B, the same points and some others measured another way; then each row and its match in B
B (72 x 35)
[[ 136  -20 -186  -64 -374  111  118  -23  115  -71   59 -174   30  -76
   211  -10 -349  -51 -224 -254 -151   73 -132  -37  -74 -123   20 -192
    -7  -63   95    2   80  -60 -270]
 [  39  -78  -74  192  -36 -141  -73  209  236  -76  -23  -21  -61 -126
    30 -223    3   65 -166  144   42  -60  -91 -182    8   28  264 -128
   -80  -52  195 -103   -4  292   16]
 [ 118    2 -107  -15 -378  125  -40  -97   46  -68   -6 -178   25  -44
   142  106 -230  -45 -172   21    4   96 -146  -27  -30 -116   31 -146
   -19  -33   79  -43   85  -58 -130]
 [  51   29  -13   17  250 -183   55  141  250  -42  -34   76 -114 -110
   -31 -191   48  100  -20  224  -40  -93  163  -24  -80   78  169  -33
   -19   10  -63   11 -126   50 -137]
 [ -17  -21  -34  -37 -162   29 -129  138   43   76  -64  -46  125   36
   127  137  -66   27 -166 -170  -34   -2  -39  -83   -1 -109  -46 -100
    22 -107  127   90    1  -20  137]
 [  36   23  -90  173 -243  -73 -147  107  138  -88 -142  -79  -25  -18
   124  -18  -62  -17 -175  117  262  -45 -161 -193   26  -33   76 -223
   -18  -49  197 -111   44  229  103]
 [  96   53  -74  -60   53 -130  125   71   87  -88  -17  -22    7  -20
    31  -40 -176   10  -18  -51  -42   48  104 -176 -139   91  -15 -161
    57 -103   -5   28  -46   43 -159]
 [  71   73  -55 -118   39  119  100 -110   89  -34  -23 -114   30  -16
    64  106 -122 -100 -103   54 -108   31   35   21 -138 -103   13  -43
   -43   57  -36   68   23 -164 -167]
 [  57 -218  105  165 -394   80  -70 -219   86 -118  136 -222   56 -147
    44  -22   -6  -34 -239  344    8  128  -32   24   16 -134  241  -36
  -101  -63   85  -19  141  -43    4]
 [  81   74 -128  -33  208  126  -85  102  113   18  -68  -90   -9  -58
    26   77  -43  -31 -136  107 -140   16 -124  -69  -77  -93  169   10
  -127  111  175  -30   16   44  -57]
 [ 137   66  -18  108 -107  117 -307   40  124   18  -90 -205  -67 -156
   284  139    9   80 -375  255  158   42  -60  205   21 -227   59 -122
   -12  134  305    7   50 -187   67]
 [  33   81 -101 -242 -173  102  123  -94  -46   -4  -52  -46  145  128
    10  226 -260 -114   46 -200 -126   65  -20 -137 -120  -34 -134  -77
    30  -98 -145   73    0 -104 -141]
 [ 134  159  -86 -170 -100  108 -150  -59 -127   -1 -120 -105   53   72
    10  357 -205  -15   37  100   42  178  -87 -107  -68   -7  -95  -79
    51  -19    5  -31   -1  -87  -49]
 [-114  194 -133 -134  113  234  247 -137  256    2 -238  -41   47  140
   140  119  -40 -338 -144  -93    8 -290  -39   54 -159 -271  -89  -46
  -135  218 -144  122   41 -159 -106]
 [ -32  -70 -142   69   92  -82  181  132  298  -90  -14   51  -32  -50
   -88 -284  -32  -82  -35   37 -146 -161 -100 -252  -71   40  293  -37
  -166  -16   -7  -80  -18  324 -143]
 [  13  -36    5   25  223  -81   51   99  205  -21   12   15  -26  -95
   -33 -135   60   32  -84  169 -128  -57  104  -54  -83    6  202    8
   -79    8   12   42  -55   48  -61]
 [ 192  273 -112 -179  101  153    1 -144   -7  -53 -139 -160  -48   -2
   127  292 -216  -75  -64  163   58  120   31   75 -170  -78 -130 -116
    45  143  -12   21    6 -273 -233]
 [ -26   69   -4 -117  222 -165   -8  224  242  108 -100  187  -78  -34
    -5  -91   89  161   30   63  -80 -196  198   79  -18   34   49   17
    40   -1 -184   99 -228  -79  -62]
 [  -1 -109  183  275 -153   40 -332 -124   44  -67  -44 -205   50  -87
    51  136  218  -18 -268  574  292   75  -18    1   49 -158  179  -34
   -89   18  240  -20  124   14  336]
 [  -5  -24  -77  -59 -329  102  -29  -67   35   -9  -52  -68   94   61
    17  130 -139  -90  -53  -21  -24   10 -142 -117    0  -91   31  -55
   -44  -78  -45  -16   41   24  -15]
 [ 103  151 -122 -199  297 -237  -42  345   85   69  -94  193  -85  -11
   -95  -27 -105  233  182  -27 -140  -12  117 -155  -67  226   24  -45
   108  -94 -109   -7 -256   90 -159]
 [  31   38  -20 -175 -222   45    3  -63  -53   21  -46  -50  130   92
    43  227 -183  -28    1 -117  -46   76   43  -76  -67  -35 -140  -92
    79 -127  -99   95  -20 -144  -33]
 [  15 -105  -82  159  -62 -197  -94  353  321   18   -3   62  -90 -167
   119 -308   30  185 -215  -14  -39 -150  -31  -59   63   -3  245 -120
   -32  -74  176  -34  -90  212    5]
 [-248 -163   26 -182   -8  -60  222  128  203  147   12  228  199  137
  -135 -108   65  -43   91 -320 -349 -257  129 -139  -24  -28   60  111
   -70 -186 -322  210 -138   44   43]
 [ 140  185 -177 -102  103 -156 -152  277   68   16 -163  100 -120  -13
   -28   47 -152  166  114   81   44   10  -64 -181  -19  165   37 -118
    73  -42    3 -121 -165  164 -122]
 [  84    2    8 -109 -261   -7   66 -134  -20  -61   21  -90   81   17
    47  127 -196  -13  -21   -4  -18  121   98  -56  -89   -1  -83 -122
    83 -137 -115   66    0 -145 -122]
 [ 117  150  -92 -166  406 -120  -15  231  141   51  -76  103 -111  -73
   -46  -26  -41  159   63  115 -167  -20  133  -10 -101  102   88   10
    27   46  -61   26 -190  -36 -201]
 [ -37  -39   22 -173 -188  -17   -1  -17   30   69  -12   74   96   66
   -77  109  -62   46   92   -8 -121  -10   74  -39    1    5   -4   34
    30 -140 -242   79 -104  -89  -35]
 [  33   72 -180 -112   69 -154  -56  350   77   57 -108  127   17   49
   -46  -11 -144  107   80 -203 -106  -35  -81 -304  -22  136   36 -100
    33 -139   37  -42 -135  256  -34]
 [  74  104  -22 -209  -44  157   58 -238 -109  -46  -48 -129  125   98
   -50  320 -179 -141   58  100  -68  159   28  -88 -151  -39  -89  -15
    -1  -17 -133   58   42 -178 -117]
 [  97   69   25  -33 -130   91 -246  -79  -84   -2  -83 -147   61   11
    46  309  -56   14  -93  254  116  164  -35  -26  -21  -77  -18  -58
    24   -9   95   -4   33 -111   96]
 [ -31   29  -49 -126 -190   -6   77  -61   30  -25  -87   25   92  119
   -55  118 -130  -80   83  -28   -3  -24  -10 -175  -50   17  -49  -64
    10 -113 -192   18  -35   28  -47]
 [  88  -97  163  113   37 -391 -113  203  193  -25   67   94 -116 -205
    27 -243  109  337  -65  300   74    8  354   55   13  163  125 -100
   147 -174  -27   69 -189  -28   -2]
 [ -54  116  -15 -148  338 -165 -216  416  143  228 -185  231  -15   36
    -2   67  133  231   40  -39  -69 -176  145   -1   21   35  -20   31
    74  -31  -39  124 -265  -23  147]
 [ -14  -91  -69    4 -355  -59 -144  164  115   59  -29   49   36  -10
    15  -26  -72  109  -49  -53  -35  -55 -131 -116  102  -15  121  -60
   -10 -154   -3  -47  -64  142   43]
 [  99  -40  169  165  253 -180  -51  -65   90 -148   42 -101  -41 -147
   -62  -63  141   63  -95  558  115  123  255  -60 -123   83  185  -48
   -17  -15   79   25   -1    2   31]
 [ -37   23 -106 -137  -87  240    8 -136  -74   -9  -88 -100  190  164
  -143  291 -126 -237   54   19 -128   67 -237 -282  -80  -88   70   51
  -161  -18  -38  -37  100  117   27]
 [ -37   63 -118 -102  144 -221  -11  359  125   69 -136  202   17   76
   -73  -61  -52  110  120 -172  -71 -127   26 -287  -30  156   18  -87
    49 -152  -59    3 -185  246   20]
 [  -1  143 -158 -147  207  -82  -87  306   73   92 -184  138   15   92
   -74   87  -58   58  102  -96  -71  -86  -70 -243  -36   86   15  -40
     4  -45   -6  -21 -147  186   20]
 [  78   15  -57  -50 -127  174   31 -120  166  -14    5 -144  -22  -98
   150   50  -99  -53 -213  110 -103   -9  -14  184  -59 -204   90  -25
   -74  112   -4   55   43 -229 -188]
 [  29   89  -75 -107   25 -180  -53  253  114   61 -117  126  -19   17
    34   -1  -83  145   37  -92   -7  -74   79 -106  -17   84  -47 -113
    99 -112  -62   40 -170   47  -31]
 [-146 -379  235   85 -448  130  151 -377  135  -60  225 -131  207  -52
   -67  -75  114 -151 -175  222 -190   -6  110   78   -1 -209  241  123
  -164 -131 -198  150  128 -154   40]
 [-149  -24 -120  132   59 -101  -69  361  354   74 -188  134  -20   12
    69 -206  133   -2 -167  -81   43 -346 -141 -168   59  -86  186  -76
  -126   10  120  -24  -77  321  176]
 [  96  207 -116 -175   91  -48   -2   61   45   -7 -158   37  -43   48
    -6  145 -154   25   97   66   38   -3   36  -91  -92   71  -75  -93
    69   -2 -121  -15 -111  -34 -160]
 [  34  -40  -10  -19 -332   87 -121  -69    9   -1  -20 -110   80    1
    62  158  -96   -8 -115   78   18   73  -73  -25   14 -105   25  -61
   -12  -72   20    4   40  -61   28]
 [ 228  144  -19  -59   92  158  -83 -187   22  -79  -17 -235  -71 -137
   113  206 -111   -5 -168  382    6  190   58  172 -134 -113   46  -42
   -17  162   84    8   49 -296 -206]
 [ -80  162 -139 -323  287   81   80  143   11  135 -180  130  142  210
  -133  229  -91 -103  173 -230 -242  -97  -33 -223 -122    6  -80   64
   -43  -13 -176   92 -116   25  -26]
 [ -11 -106   37   91  100  -65  -63  155  276   40   31   12  -40 -159
    59 -178  134  109 -211  161 -122 -110   89   83    3  -93  244   22
   -85   22   81   68  -57   -9   13]
 [   3  117   23 -115  472 -174 -150  444  318  243 -118  192 -124 -134
   199  -98  186  314 -181  -53 -140 -242  330  314  -15  -78   -5    8
    95   84   21  239 -291 -275   17]
 [  78   79  -49 -150 -165  128  -93 -116 -150  -15  -71 -132  138  103
   -20  346 -195  -75   21   38   -7  191  -79 -168  -80  -30  -91  -67
    24  -80    1    4   49  -61    3]
 [   8   -1   -8  -75 -177   43 -132  -18   -5   36  -64  -20   68   46
   -45  175  -44   15   12  128   -6   44  -54  -79   17  -32   47    1
   -13  -71  -56   -6  -28   -7   41]
 [ -87 -117 -105   11   36  -77  283   15  311  -93   23  125  -33  -18
  -222 -315    2 -116  104  130 -218 -197  -67 -231  -59   69  356   68
  -206  -28 -247  -86  -54  305 -227]
 [  45  -39  -98   58   98  -80  -14  188  269  -16   -5   33 -102 -141
     0 -212   12   86 -103  144 -126  -96  -47  -47  -10    1  286  -16
  -107   31   58  -60  -72  153 -125]
 [ -14 -244   54  116 -316   75  -34  -65  127  -27  130 -144  111 -105
    55  -66    1  -26 -250   83 -130   40  -48  -22   22 -153  228   -9
  -114  -97  109   42   98   10   45]
 [ 118  149 -134 -371  -21  432 -206 -143 -202  168  -59 -137  130   80
   -74  553 -199  -54   59   76 -322  228 -211   58  -49 -173    9  190
   -95  112  -56   12   19 -281 -125]
 [ 135  -24   34  115    3  -84 -238  104   21  -48   -3 -123   -7 -114
    46   59   -9  128 -158  269   85  159   17 -111  -22   23  123 -108
    19  -69  250  -36   17   72  103]
 [ -52 -173  -59  117 -182 -187  -62  201  199  -34    6  118  -15  -49
  -168 -239   29   91   48  147  -51  -93 -134 -287   91  125  334   -7
  -103 -168  -32 -144  -73  412   25]
 [  65  -94   -8  236  108 -221 -177  282  279  -44   -1   24 -140 -214
    12 -280  129  194 -169  330   49  -69   -2  -82   45   58  346  -69
   -66  -18  208  -98  -70  261   43]
 [ 121  112  -73  -61 -130  219 -190  -55   27   37  -98 -194   15  -42
   206  276 -112  -23 -241  101   28   82 -100  135  -33 -220  -23  -73
   -19  112  153   28   59 -230  -23]
 [ 205  216 -272   -3   49  -83  -66  206  143  -98 -166  -26 -186  -75
    62  -36 -241   64  -14  119  111   12 -191 -187  -62  105   99 -204
     5   54  123 -207  -63  223 -247]
 [ 151 -106    6  -68 -221  202  -42 -231  -28  -50  164 -226   62 -130
    -5  140 -150   -9 -128  240 -237  251  -38   76  -61 -114  190   58
   -86   -4   19    5   94 -197 -191]
 [  89   23  -59   60  -17 -107 -153  130   93  -45  -73  -11  -55  -64
   -22  -16  -35   96  -28  238   72   33  -58 -152   -2   68  151  -82
   -14  -45   85 -103  -52  167   -4]
 [  68   10  -23  -13 -234  168 -143  -99  -29  -15  -46 -190   97    3
   106  244 -110  -66 -172   94   27  118 -108  -27  -27 -153    5  -75
   -35  -10  126   15   93  -92   54]
 [ -69 -190  185   50 -151   71   72 -226  144  -25  106 -113  118  -70
    28  -17  120  -74 -202  224  -93  -17  181  131  -51 -176  133   50
   -89  -35  -93  169   61 -215   49]
 [  41   40  -73  -57 -273  153  -74 -101  -49  -28  -80 -145  118   77
    48  251 -176 -120  -81   10   33   98 -158 -147  -44  -99  -31  -95
   -25  -48   57  -23   83   -4   18]
 [ -31 -145  -25   28 -538  189  -93 -110   68   19   19 -158  137   -5
   137  119  -96  -83 -239  -49  -39   11 -180    5   60 -235   77  -52
   -83  -72   62   24  116  -58   66]
 [ 164  185  -85  -59  104 -113 -159   87  -29  -59 -147   -9  -67    4
   -52  158 -124   88   95  268  145  122  -10 -194  -69  152    5 -117
    71  -32   25 -104  -83   99  -61]
 [ -88   18   29  -37  147   65  119  -35  179   11  -82  -34   93   40
    66   38   68 -150 -157   12  -51 -140  112    1 -125 -160    7  -21
   -82   54  -35  164   14 -107   43]
 [  46  -14  -84  117  136 -144 -200  326  224   22  -76   56  -98 -129
    -1 -155   75  158 -104  192   -3  -83  -83 -119   43   37  273  -40
   -71    0  179  -94  -97  256   51]
 [  35   58  -85  -85   51 -263  -69  315  139   51 -107  195  -68    1
   -58  -90  -55  204  126  -17  -13  -88   63 -169   16  186   49  -85
    91 -146 -104  -30 -219  167  -59]
 [  76   19 -112  142  157 -189  -82  334  359  -16  -71   58 -190 -191
   111 -293   45  167 -185  149   15 -166   -6   -5    9   15  252 -115
   -46   53  157  -68 -113  176  -91]
 [  87    0  -78  102   76  -98 -227  219  139  -16  -66    3  -91 -113
   -40  -66   31  131  -63  295   37   12 -119 -147   31   56  264  -35
   -71    1  167 -137  -55  239   27]]
Rows of B count from 0, top down.

[-304   34  -25   48   51  237   56  152   35 -219   44  107   97  -19
  151   17   71   40  -36 -140  -28   91  307   39  -63  -54 -111   23]
4
[-539  182  -85   94   86  195 -198  121  170  112   38   60 -106 -153
  182 -169   40  123   98 -229  163 -107  202   -9  -27   12  -84  170]
68
[ 424 -202 -127 -100  166   15  511   93   23 -335   36  165  530  -36
 -280    0 -175  180  196  277   39  352  174   82  -39 -338  142 -137]
23
[-179  308 -132  -47  247    6  107  145  292   -5  120  169  232  -11
 -161 -267  -77  343  281  -38  344  111  354  -45   31 -331   54  128]
41
[-193  212  -42   95   42   92  -86  285  260  -28  174   -9 -130  -57
  163 -153   47  115 -140 -152   94  -52  261   51 -115    1 -195  119]
19
[ -74  -62  -38  -57   39  -62   -3  -44  -72  191 -340  -37  -74   84
 -102   69  130 -147  378  -31 -288 -230 -270   51  157  246  110  146]
45
[ 351 -194  -30  -12 -101   37  169   20 -160 -277   79   26  117  124
  -69  209   21 -113    4  104  -65  102   25   14 -221  -89  -22 -139]
37
[ 308   15   45  -95  -49  -58  160   72 -143 -197    9    5   49  343
 -130  217  157 -137   47   14 -105  -25  139  -20 -163  -46  -65  -46]
25
[  10   89   11    4  -91  -76 -203  121 -117   69  -41 -191 -435   40
  176   90  187 -208  -41  -83 -157 -202  -97   17 -186  225 -186   64]
59
[-320  231  -74  -37  105  108 -128   10  -14   93   36   56  -32  -12
   53  -90   66   80  241 -136  221  -75  290 -130 -100 -167  -49   85]
8
[-139  215   13  168  -77  -10 -182  337  383   91  176  -47 -293  146
  101  -87  134   18 -235 -250   36 -287   58  109 -102  251 -213  232]
49
[-479  392  -35   66   67   37 -279  204  179   47  139  -14 -310  -32
  216 -154  110  119   -3 -254  204  -69  228  -38 -119   -6 -183  188]
1
[ -21 -214 -145  -57   95  122   35  -94 -127  185 -287  -55   57 -313
   49  -69  -48  -71  366  119 -239  -86 -133   28   97   51   93    7]
9
[ 200 -117 -133  -50  -29  154   -9 -122 -280  -52  178   20   91 -127
   14   49  -82  -26  171  124  296   62  224 -169 -375 -349  -18 -184]
56
[ 113 -220 -103 -183  185   45  199 -123 -416  309 -352   -5  163  -70
 -226  110   33 -129  484  154   23 -207   41  -34  -96  -45  145  -26]
60
[ -40  254   31  106  -55    9  -77  308  459   -3  104  -42 -143  196
   79 -127  148   33 -164 -204 -211 -220  130   89   79  188 -201  200]
43
[-220  186    3  -21   79   58  -65  193  -41   13  -18  -54 -192    2
  159   -7  152  -32  -18 -127  -11  -88  250   10 -135   44 -180   80]
2
[ 259 -183  -54  -20    3   41  274   61  -80 -183   42  122  267  155
 -217  157  -17  -18   89   82   87   63   84   50 -173 -112   62  -65]
27
[-380   99 -131  109   47  216  -95  111  231 -305  161   75   18 -343
  312 -222 -103  206   20  -73   -9  313  165   17   18 -161  -83   17]
42
[-333   91  -41   74   81  171   -8  218  -36 -108  176  107  -24  -33
  106   34   51   80 -107 -163  339   46  347   27 -304  -89 -139   45]
34
[ 508 -161  -33  -10 -149  -90  138   22 -106 -287  134  -19   26  160
 -104  193    3 -119    0  143  -74  106 -112   16 -233  -79  -18 -133]
31
[-556 -138  -74    7   36  307  -61 -139 -224 -124 -239  116   85 -156
  199   93   68  -89  314 -135 -196   86   26  -16   78   34   61   22]
10
[ 172  166   27   17   28  -65  105  344  268  -55   64  -64  -83  166
   -5  -45  123   14 -166  -57 -150 -118  178  119  -44  105 -192  106]
11
[ -88   73 -100  -50  130  -42  152    7  101 -143  -47  168  222   81
 -193  -42  -37  159  365    3   63  153    9    1   98 -159  162   80]
63
[ 305  115   47 -113  -39 -139   87   92  -83 -134  -34  -78  -88  318
  -86  152  185 -144   64   17 -212  -71   67  -20  -93   18 -103   -4]
6
[  36   76  -32  -41   97 -151   87  166  118   23 -171  -48  -77   67
  -86  -26   77   -2  170    5 -207  -64 -132  113  113  157   13  143]
7
[   3 -156  -58   -3  -35   94   54  -23 -242 -155    3   56   36   18
    0  187   31  -94  109   10   62   65   17   -1 -228  -55   13  -69]
44
[-190  -55  -41  133 -138  133 -145   25   69  -33   55   58  -89   85
   71   81   72  -79   30 -172  -10 -131  -87   19  -90  132  -24   89]
30
[ 153 -137   16  -16  -63   20  188   58 -182 -307    8   84  103  236
  -90  270   92 -125   15   -2  -67   97   36   46 -181  -10   -8  -68]
40
[ 323 -181   -4  -72  -97  -28   92  -63  -72  -55 -267 -110    0  117
  -27  131  114 -242  222  100 -581 -125 -249   47  152  197   25  -15]
16
[ -51  -49  -74   90  -43  167  -14   81  112  -41  118   67   71   -7
   33  -18   -6   26   18  -76   72  -66  129   13 -112  -40  -49   32]
50
[-113 -282 -172   69 -260  320 -233 -457 -214 -238  100  139  159 -123
  135  106 -107 -108  409    1  -19  155 -168 -222  -77 -242  168 -160]
18
